Below is a small trained network, with its code and all its weights. Each question gives an input and a class and asks what happens when units are switched off, that is, made to give their printed mean instead of their output.

import numpy as np


def w(rows, s, z=0):
    codes = np.array(rows[::2]) - 128.0
    scale = np.full(codes.shape[1], s)
    scale[-1] = z or s
    return codes * scale


def f(y):
    return np.maximum(y, 0)


def log_softmax(a):
    a = a - a.max(-1, keepdims=True)
    return a - np.log(np.exp(a).sum(-1, keepdims=True))


def net(x, mask):
    res = np.array(x, float).reshape(1, 2) / 4 @ E
    y = f(res @ A[0][:, :-1].T + A[0][:, -1])
    res = res + np.where(mask, y, B[0][:, -1]) @ B[0][:, :-1]
    return log_softmax(res[-1] @ U[:, :-1].T + U[:, -1])


A, B = {}, {}
E = w([
[90,233,179,160,67],'x0',
[29,249,51,128,201],'x1',
],0.013)
A[0] = w([
[203,76,135,147,85,200],'neuron 1',
[209,108,181,93,107,175],'neuron 2',
[148,140,53,88,170,188],'neuron 3',
[172,124,167,112,135,100],'neuron 4',
[143,100,105,117,159,173],'neuron 5',
[170,91,178,91,112,131],'neuron 6',
[128,116,250,128,92,208],'neuron 7',
[101,180,103,168,167,182],'neuron 8',
[77,157,89,84,148,168],'neuron 9',
[152,71,82,106,147,253],'neuron 10',
],0.018,0.0043)
B[0] = w([
[240,55,89,93,104,253],'neuron 1',
[186,30,138,75,120,239],'neuron 2',
[109,168,102,142,178,212],'neuron 3',
[139,149,115,96,157,173],'neuron 4',
[114,136,109,218,240,182],'neuron 5',
[207,186,89,8,96,219],'neuron 6',
[176,84,241,137,21,234],'neuron 7',
[52,216,94,101,84,238],'neuron 8',
[3,197,99,42,172,229],'neuron 9',
[166,111,51,189,164,223],'neuron 10',
],0.011,0.018)
U = w([
[106,134,126,235,213,191],'0',
[87,193,82,11,131,207],'1',
[202,60,168,34,91,106],'2',
[119,108,156,114,154,3],'3',
[203,114,66,147,166,88],'4',
[153,141,241,176,108,251],'5',
[103,181,188,154,131,28],'6',
],0.012,0.0034)

Each question gives the input, the list of numbers given to net, and the class t.
The units are the neurons (one row each of A and B). Each row of codes is followed by its name. A weight is (code - 128) times the scale printed after its matrix; where a second scale follows, it is the last column's (A, B and U).
mask holds one flag per neuron, in row order. A switched-off neuron (its flag False) gives its mean, the last column of its row in B, instead of its output. The means were averaged over made-up inputs and are rounded, as every weight is.
A unit's drop is (log p(t) with every unit on - log p(t) with that unit switched off) / (log p(t) with every unit on - log p(t) with every unit switched off).
The circuit of an input: a set's keep is (log p(t) with only the set's units on - log p(t) with every unit switched off) / (log p(t) with every unit on - log p(t) with every unit switched off). Starting from all 10 units, units are removed one at a time, each time the one whose removal leaves the highest keep (on an exact tie, the one counted first), for as long as the keep stays at least 0.8.
units of the circuit, in order: the units of the circuit, biggest drop first
unit that matters most: the unit with the biggest drop
k most important neurons: the k neurons with the biggest drops, biggest first
drop when u is switched off: that unit's drop, to one decimal
input [1,0], class 5: units of the circuit, in order => [neuron 9; neuron 1; neuron 6]
input [-8,5], class 0: units of the circuit, in order => [neuron 5; neuron 6]
input [-8,-4], class 4: 2 most important neurons => [neuron 10; neuron 5]
input [-4,3], class 0: unit that matters most => neuron 6
input [-8,1], class 4: 3 most important neurons => [neuron 9; neuron 10; neuron 8]
input [3,0], class 5: 3 most important neurons => [neuron 9; neuron 1; neuron 6]
input [-6,4], class 0: 2 most important neurons => [neuron 6; neuron 5]
input [0,0], class 0: 2 most important neurons => [neuron 6; neuron 1]
input [-3,-1], class 4: drop when neuron 7 is switched off => 0.2
input [7,1], class 6: drop when neuron 1 is switched off => 0.2
